Below are the code and all the weights of a small trained network. Each question names an input and a class and asks about switching units off, where a switched-off unit gives its printed mean instead of its output.

import numpy as np


def w(rows, s, z=0):
    codes = np.array(rows[::2]) - 128.0
    scale = np.full(codes.shape[1], s)
    scale[-1] = z or s
    return codes * scale


def norm(h):
    return h / np.sqrt((h * h).mean(-1, keepdims=True) + 1e-5)


def f(y):
    return np.maximum(y, 0)


def log_softmax(a):
    a = a - a.max(-1, keepdims=True)
    return a - np.log(np.exp(a).sum(-1, keepdims=True))


def net(x, mask):
    res = np.array(x, float).reshape(1, 2) / 4 @ E
    u = 0
    for l in range(2):
        y = f(norm(res) @ A[l][:, :-1].T + A[l][:, -1])
        res = res + np.where(mask[u : u + 5], y, B[l][:, -1]) @ B[l][:, :-1]
        u += 5
    return log_softmax(norm(res)[-1] @ U[:, :-1].T + U[:, -1])


A, B = {}, {}
E = w([
[170,255,36,24],'x0',
[182,194,206,152],'x1',
],0.0076)
A[0] = w([
[109,49,204,101,89],'0.n0',
[86,47,131,152,40],'0.n1',
[131,122,76,9,3],'0.n2',
[119,128,203,147,158],'0.n3',
[83,59,5,143,36],'0.n4',
],0.011,0.0034)
B[0] = w([
[157,202,132,93,238],'0.n0',
[56,115,127,117,235],'0.n1',
[28,162,136,120,250],'0.n2',
[101,111,68,146,227],'0.n3',
[247,97,130,91,254],'0.n4',
],0.011,0.0052)
A[1] = w([
[126,135,137,129,90],'1.n0',
[213,106,200,237,124],'1.n1',
[62,1,222,147,94],'1.n2',
[51,151,87,69,253],'1.n3',
[242,110,239,31,216],'1.n4',
],0.0089,0.0039)
B[1] = w([
[137,251,83,124,128],'1.n0',
[163,80,106,66,163],'1.n1',
[109,245,67,33,193],'1.n2',
[146,62,135,184,254],'1.n3',
[83,1,113,123,194],'1.n4',
],0.0094,0.0083)
U = w([
[70,196,80,66,197],'0',
[248,50,101,51,162],'1',
[115,45,106,202,213],'2',
[144,148,167,135,41],'3',
[140,154,198,160,38],'4',
[147,147,194,199,2],'5',
[139,158,202,172,32],'6',
[169,150,187,170,78],'7',
],0.017,0.0092)

Each question gives the input, the list of numbers given to net, and the class t.
The units are the neurons (one row each of A and B). Each row of codes is followed by its name. A weight is (code - 128) times the scale printed after its matrix; where a second scale follows, it is the last column's (A, B and U).
mask holds one flag per neuron, layer by layer. A switched-off neuron (its flag False) gives its mean, the last column of its row in B, instead of its output. The means were averaged over made-up inputs and are rounded, as every weight is.
A unit's drop is (log p(t) with every unit on - log p(t) with that unit switched off) / (log p(t) with every unit on - log p(t) with every unit switched off).
The circuit of an input: a set's keep is (log p(t) with only the set's units on - log p(t) with every unit switched off) / (log p(t) with every unit on - log p(t) with every unit switched off). Starting from all 10 units, units are removed one at a time, each time the one whose removal leaves the highest keep (on an exact tie, the one counted first), for as long as the keep stays at least 0.8.
circuit, biggest first: the units of the circuit, biggest drop first
unit that matters most: the unit with the biggest drop
k most important neurons: the k neurons with the biggest drops, biggest first
top k neurons in layer l: the k neurons of layer l with the biggest drops, biggest first
drop when u is switched off: that unit's drop, to one decimal
input [-4,-8], class 1: circuit, biggest first	(0.n4)
input [-8,8], class 0: top 2 neurons in layer 1	(1.n2 1.n3)
input [6,7], class 1: top 4 neurons in layer 0	(0.n2 0.n1 0.n3 0.n0)
input [0,1], class 2: 2 most important neurons	(0.n4 1.n2)
input [-1,3], class 2: top 2 neurons in layer 0	(0.n4 0.n3)
input [-1,2], class 2: 2 most important neurons	(0.n4 0.n3)
input [2,-1], class 2: circuit, biggest first	(1.n3 1.n2)
input [-1,-4], class 1: top 2 neurons in layer 0	(0.n4 0.n2)
input [3,-3], class 2: top 2 neurons in layer 1	(1.n3 1.n2)
input [-2,4], class 1: 4 most important neurons	(0.n2 0.n1 1.n1 1.n2)
input [-8,-8], class 0: 2 most important neurons	(1.n2 0.n1)
input [-4,0], class 0: 3 most important neurons	(1.n2 1.n4 0.n2)
input [-3,6], class 1: 2 most important neurons	(0.n2 1.n1)
input [2,0], class 2: 3 most important neurons	(1.n3 1.n2 0.n0)
input [3,-1], class 2: unit that matters most	1.n3
input [2,6], class 1: 2 most important neurons	(0.n2 0.n1)
input [-5,-8], class 1: 2 most important neurons	(0.n4 0.n2)
input [-5,-3], class 0: 2 most important neurons	(1.n2 0.n1)
input [1,3], class 2: top 2 neurons in layer 1	(1.n2 1.n1)
input [-3,-7], class 1: most important neuron	(0.n4)
input [2,2], class 2: 2 most important neurons	(1.n2 0.n4)
input [-1,-7], class 1: drop when 1.n4 is switched off	-0.1
input [-8,-1], class 0: drop when 1.n2 is switched off	0.6
input [-8,1], class 0: drop when 1.n2 is switched off	0.6
input [6,8], class 1: drop when 0.n0 is switched off	0.3
